Below are the code and all the weights of a small trained network. Each question names an input and a class and asks about switching units off, where a switched-off unit gives its printed mean instead of its output.

import numpy as np


def w(rows, s, z=0):
    codes = np.array(rows[::2]) - 128.0
    scale = np.full(codes.shape[1], s)
    scale[-1] = z or s
    return codes * scale


def f(y):
    return y / 2 * (1 + np.tanh(0.7978845608 * (y + 0.044715 * y**3)))


def log_softmax(a):
    a = a - a.max(-1, keepdims=True)
    return a - np.log(np.exp(a).sum(-1, keepdims=True))


def net(x, mask):
    res = np.array(x, float).reshape(1, 7) / 4 @ E
    y = f(res @ A[0][:, :-1].T + A[0][:, -1])
    res = res + np.where(mask, y, B[0][:, -1]) @ B[0][:, :-1]
    return log_softmax(res[-1] @ U[:, :-1].T + U[:, -1])


A, B = {}, {}
E = w([
[150,125,153,141,138,126,127,147],'x0',
[93,17,75,111,239,204,156,152],'x1',
[81,68,90,238,161,43,49,78],'x2',
[143,126,123,122,127,136,116,74],'x3',
[172,24,153,172,1,99,206,110],'x4',
[244,158,29,147,153,107,148,169],'x5',
[159,127,139,127,131,136,109,73],'x6',
],0.0079)
A[0] = w([
[133,153,144,92,126,155,185,139,150],'n1',
[122,175,75,107,172,168,101,126,161],'n2',
[137,83,116,105,194,172,140,75,183],'n3',
[171,86,115,143,98,129,167,105,77],'n4',
[111,252,136,116,112,68,131,95,190],'n5',
[118,201,144,125,179,112,104,138,75],'n6',
[141,168,137,126,185,137,109,105,18],'n7',
[128,110,101,182,123,115,90,79,210],'n8',
[165,161,146,90,107,200,163,95,81],'n9',
[202,147,66,114,148,110,132,118,49],'n10',
[98,92,100,115,163,141,151,172,164],'n11',
[165,70,133,113,72,119,145,132,1],'n12',
[81,111,197,93,127,137,115,91,72],'n13',
],0.011,0.0024)
B[0] = w([
[151,162,62,255,227,77,100,95,199],'n1',
[125,107,191,115,148,180,164,162,208],'n2',
[206,119,201,154,77,140,93,106,205],'n3',
[47,158,197,60,148,163,142,172,182],'n4',
[187,134,144,131,107,163,98,106,254],'n5',
[101,155,188,127,118,186,155,157,194],'n6',
[44,135,153,129,87,151,193,179,162],'n7',
[116,172,174,157,221,124,144,161,205],'n8',
[91,188,105,163,244,111,99,111,213],'n9',
[107,69,98,62,119,67,88,222,194],'n10',
[196,58,117,182,75,155,92,138,186],'n11',
[29,151,173,148,76,181,98,190,181],'n12',
[156,29,106,40,164,41,37,192,198],'n13',
],0.0085,0.0088)
U = w([
[138,100,90,2,159,69,71,200,52],'0',
[61,136,164,99,127,195,167,141,3],'1',
[104,143,98,209,215,110,112,98,54],'2',
[146,125,123,124,127,146,106,120,250],'3',
[210,123,138,151,77,175,90,91,115],'4',
[143,122,133,107,150,125,133,120,215],'5',
[140,123,125,103,144,135,128,119,231],'6',
[150,115,32,70,101,132,185,41,8],'7',
],0.011,0.0055)

Each question gives the input, the list of numbers given to net, and the class t.
The units are the neurons (one row each of A and B). Each row of codes is followed by its name. A weight is (code - 128) times the scale printed after its matrix; where a second scale follows, it is the last column's (A, B and U).
mask holds one flag per neuron, in row order. A switched-off neuron (its flag False) gives its mean, the last column of its row in B, instead of its output. The means were averaged over made-up inputs and are rounded, as every weight is.
A unit's drop is (log p(t) with every unit on - log p(t) with that unit switched off) / (log p(t) with every unit on - log p(t) with every unit switched off).
The circuit of an input: a set's keep is (log p(t) with only the set's units on - log p(t) with every unit switched off) / (log p(t) with every unit on - log p(t) with every unit switched off). Starting from the 12 units with the biggest drops (on a tie, the unit counted first), units are removed one at a time, each time the one whose removal leaves the highest keep (on an exact tie, the one counted first), for as long as the keep stays at least 0.8.
units of the circuit, in order: the units of the circuit, biggest drop first
unit that matters most: the unit with the biggest drop
top k neurons: the k neurons with the biggest drops, biggest first
drop of u: that unit's drop, to one decimal
input [-4,1,-4,1,5,7,0], class 0: unit that matters most	n10
input [4,-3,-7,1,1,4,5], class 2: units of the circuit, in order	[n9, n1]
input [4,-6,1,-4,-2,0,1], class 4: units of the circuit, in order	[n5, n9]
input [3,-4,-7,4,8,8,-1], class 0: top 2 neurons	[n10, n4]
input [5,7,2,-3,-1,-7,-5], class 0: top 4 neurons	[n13, n5, n1, n6]
input [-7,-5,7,6,8,0,0], class 1: top 2 neurons	[n4, n12]
input [3,8,-3,8,-5,7,-8], class 3: top 3 neurons	[n3, n13, n11]
input [4,1,-6,5,-4,-2,1], class 2: units of the circuit, in order	[n1, n9]
input [-5,8,7,7,-8,0,8], class 1: units of the circuit, in order	[n7, n2]
input [-7,2,7,-2,-4,7,7], class 0: top 3 neurons	[n10, n1, n9]
input [8,-5,-2,0,8,0,6], class 1: units of the circuit, in order	[n4, n12]
input [5,4,-2,7,1,7,-3], class 0: top 2 neurons	[n10, n5]
input [0,-6,-8,4,7,6,7], class 2: top 3 neurons	[n9, n1, n13]
input [-3,2,1,-5,-2,7,3], class 0: units of the circuit, in order	[n10]
input [-6,-6,-5,-3,-7,-1,5], class 1: top 2 neurons	[n6, n7]
input [-4,8,7,-1,4,6,3], class 4: top 3 neurons	[n3, n11, n9]
input [6,8,4,0,5,8,-6], class 0: top 4 neurons	[n10, n4, n5, n1]
input [7,-3,-7,1,7,6,1], class 1: top 3 neurons	[n12, n4, n13]
input [-1,-1,8,1,-3,8,6], class 0: top 3 neurons	[n10, n1, n9]
input [1,7,6,-1,-6,-6,5], class 4: units of the circuit, in order	[n3]
input [0,8,-6,3,-3,-7,-2], class 4: top 3 neurons	[n3, n11, n10]
input [-6,-1,-8,7,5,5,2], class 2: drop of n1	0.5
input [8,2,3,-6,8,2,-5], class 1: drop of n7	0.0
input [-4,1,5,6,-5,-5,5], class 5: drop of n10	0.4
